Here is a tiny trained network, its code and every weight. The questions are about switching its units off for an input and a target symbol, where a switched-off unit gives its printed mean instead of its output.

import numpy as np


def w(rows, s, z=0):
    codes = np.array(rows[::2]) - 128.0
    scale = np.full(codes.shape[1], s)
    scale[-1] = z or s
    return codes * scale


def f(y):
    return y / 2 * (1 + np.tanh(0.7978845608 * (y + 0.044715 * y**3)))


def softmax(a):
    e = np.exp(a - a.max(-1, keepdims=True))
    return e / e.sum(-1, keepdims=True)


def log_softmax(a):
    a = a - a.max(-1, keepdims=True)
    return a - np.log(np.exp(a).sum(-1, keepdims=True))


def net(x, mask):
    ids = ['βγδεζθλμξστφω'.index(c) for c in x.split()]
    T = len(ids)
    res = E[ids] + P[:T]
    u = 0
    for l in range(2):
        q, k, v = (res @ M[l].T for M in (Q, K, V))
        z = softmax(np.where(np.tri(T) > 0, q @ k.T / 3**0.5, -1e9)) @ v
        res = res + np.where(mask[u], z, O[l][:, -1]) @ O[l][:, :-1]
        u += 1
        y = f(res @ A[l][:, :-1].T + A[l][:, -1])
        res = res + np.where(mask[u : u + 12], y, B[l][:, -1]) @ B[l][:, :-1]
        u += 12
    return log_softmax(res[-1] @ U[:, :-1].T + U[:, -1])


Q, K, V, O, A, B = {}, {}, {}, {}, {}, {}
E = w([
[8,52,171],'β',
[132,123,107],'γ',
[193,168,33],'δ',
[130,16,226],'ε',
[72,120,150],'ζ',
[173,94,129],'θ',
[105,118,104],'λ',
[172,162,59],'μ',
[177,92,142],'ξ',
[171,160,62],'σ',
[174,146,63],'τ',
[202,48,172],'φ',
[85,83,201],'ω',
],0.017)
P = w([
[12,41,162],'0',
[93,149,250],'1',
[126,163,222],'2',
[93,99,30],'3',
[120,177,79],'4',
[114,104,209],'5',
[72,30,134],'6',
[45,159,232],'7',
[64,164,224],'8',
[58,118,147],'9',
[61,169,188],'10',
[152,255,96],'11',
[99,97,90],'12',
],0.0095)
Q[0] = w([
[63,122,71],'0.h1',
[32,2,156],'0.h1',
[208,53,197],'0.h1',
],0.0041)
K[0] = w([
[211,255,178],'0.h1',
[173,172,105],'0.h1',
[108,119,129],'0.h1',
],0.0066)
V[0] = w([
[112,48,88],'0.h1',
[1,80,97],'0.h1',
[212,19,14],'0.h1',
],0.0059)
O[0] = w([
[84,157,142,189],'0.h1',
[104,56,132,253],'0.h1',
[167,156,1,46],'0.h1',
],0.012,0.0031)
A[0] = w([
[104,140,63,51],'0.n1',
[107,180,113,210],'0.n2',
[208,56,236,139],'0.n3',
[233,125,137,82],'0.n4',
[42,143,62,148],'0.n5',
[83,122,198,67],'0.n6',
[211,82,161,128],'0.n7',
[250,211,119,254],'0.n8',
[168,169,2,78],'0.n9',
[49,60,128,143],'0.n10',
[129,103,197,19],'0.n11',
[99,198,93,255],'0.n12',
],0.0073,0.0039)
B[0] = w([
[223,61,137,116],'0.n1',
[125,52,204,136],'0.n2',
[76,173,122,255],'0.n3',
[27,104,245,123],'0.n4',
[255,118,192,143],'0.n5',
[101,122,97,211],'0.n6',
[101,229,60,151],'0.n7',
[42,122,187,145],'0.n8',
[143,126,159,136],'0.n9',
[194,174,41,242],'0.n10',
[107,121,72,174],'0.n11',
[42,61,144,143],'0.n12',
],0.0057,0.0076)
Q[1] = w([
[190,59,102],'1.h1',
[207,132,138],'1.h1',
[2,217,160],'1.h1',
],0.0062)
K[1] = w([
[140,140,254],'1.h1',
[177,149,54],'1.h1',
[117,80,86],'1.h1',
],0.008)
V[1] = w([
[203,254,146],'1.h1',
[225,210,21],'1.h1',
[114,188,155],'1.h1',
],0.0097)
O[1] = w([
[53,135,196,24],'1.h1',
[3,1,177,6],'1.h1',
[98,206,69,118],'1.h1',
],0.0077,0.015)
A[1] = w([
[236,140,191,52],'1.n1',
[177,208,140,8],'1.n2',
[97,107,174,1],'1.n3',
[153,114,68,18],'1.n4',
[85,95,107,95],'1.n5',
[144,144,174,52],'1.n6',
[178,88,20,187],'1.n7',
[229,185,111,184],'1.n8',
[107,42,115,144],'1.n9',
[220,254,189,255],'1.n10',
[232,108,213,149],'1.n11',
[148,210,135,20],'1.n12',
],0.0086,0.0039)
B[1] = w([
[116,136,106,167],'1.n1',
[132,181,137,175],'1.n2',
[104,165,123,124],'1.n3',
[102,109,102,143],'1.n4',
[200,140,117,123],'1.n5',
[59,176,117,124],'1.n6',
[255,147,103,195],'1.n7',
[59,107,208,241],'1.n8',
[202,201,87,126],'1.n9',
[105,64,147,252],'1.n10',
[101,131,56,155],'1.n11',
[125,201,136,160],'1.n12',
],0.0077,0.022)
U = w([
[250,127,43,195],'β',
[196,110,153,255],'γ',
[157,106,114,214],'δ',
[180,176,177,106],'ε',
[117,254,156,68],'ζ',
[105,143,103,98],'θ',
[115,152,113,33],'λ',
[76,122,113,170],'μ',
[90,161,150,167],'ξ',
[137,65,167,8],'σ',
[138,25,153,74],'τ',
[139,77,194,254],'φ',
[150,249,226,153],'ω',
],0.0085,0.0039)

Each question gives the input, a string of symbols that net reads in full, and the target symbol t.
The units are the heads (3 rows each of Q, K, V and O) and the neurons (one row each of A and B). Each row of codes is followed by its name. A weight is (code - 128) times the scale printed after its matrix; where a second scale follows, it is the last column's (O, A, B and U).
mask holds one flag per unit, layer by layer, with each layer's heads first. A switched-off unit (its flag False) gives its mean, the last column of its rows in O or B, instead of its output. The means were averaged over made-up inputs and are rounded, as every weight is.
A unit's drop is (log p(t) with every unit on - log p(t) with that unit switched off) / (log p(t) with every unit on - log p(t) with every unit switched off).
The circuit of an input: a set's keep is (log p(t) with only the set's units on - log p(t) with every unit switched off) / (log p(t) with every unit on - log p(t) with every unit switched off). Starting from the 12 units with the biggest drops (on a tie, the unit counted first), units are removed one at a time, each time the one whose removal leaves the highest keep (on an exact tie, the one counted first), for as long as the keep stays at least 0.8.
circuit, biggest first: the units of the circuit, biggest drop first
most important unit: the unit with the biggest drop
top k neurons: the k neurons with the biggest drops, biggest first
top k neurons in layer l: the k neurons of layer l with the biggest drops, biggest first
drop of u: that unit's drop, to one decimal
input ε φ ω γ τ φ ζ, target β: circuit, biggest first : 1.n7, 0.h1
input λ ω ω ω τ δ ξ φ ω β, target β: top neuron : 1.n7
input ζ ω ω φ ω ω ε φ, target ω: circuit, biggest first : 1.h1, 1.n8
input ω φ τ ξ δ ξ δ φ λ λ ζ β ε, target β: top 2 neurons : 1.n8, 1.n10
input ω ε ζ φ β ξ, target ω: circuit, biggest first : 1.n8, 1.h1
input ω ζ μ, target ω: circuit, biggest first : 1.n8, 1.h1, 0.h1
input ω ω γ ω φ θ, target ω: circuit, biggest first : 1.h1, 1.n8, 0.h1
input φ τ τ ξ τ ξ β, target β: circuit, biggest first : 1.n8, 1.n10
input ζ ω ω ω σ, target ω: circuit, biggest first : 1.n8, 1.h1, 0.h1
input θ ω φ ξ θ ω ζ, target β: top 2 neurons in layer 1 : 1.n8, 1.n10
input ω ε ε, target ω: top 2 neurons : 1.n8, 0.n3
input θ θ σ ζ β φ ω, target β: top 3 neurons : 1.n8, 1.n10, 0.n10
input ω φ τ μ μ ζ λ, target β: top 2 neurons : 1.n7, 1.n10
input ξ β ζ ε, target β: most important unit : 1.n7
input ω ω θ ζ ω ε ζ ω ε, target ω: top 3 neurons in layer 0 : 0.n3, 0.n7, 0.n5
input ζ ξ ξ μ ξ ζ ω, target β: drop of 0.n7 : 0.0
input ω ω τ ω ζ ε θ ξ ξ ω ω σ, target ω: drop of 1.n12 : 0.1
input ω θ δ ξ ω ε μ ω γ ζ ω ξ, target ω: drop of 0.n10 : 0.1
input ω θ ζ ω ζ ω ω ζ σ ω ξ γ, target ω: drop of 1.h1 : 0.5
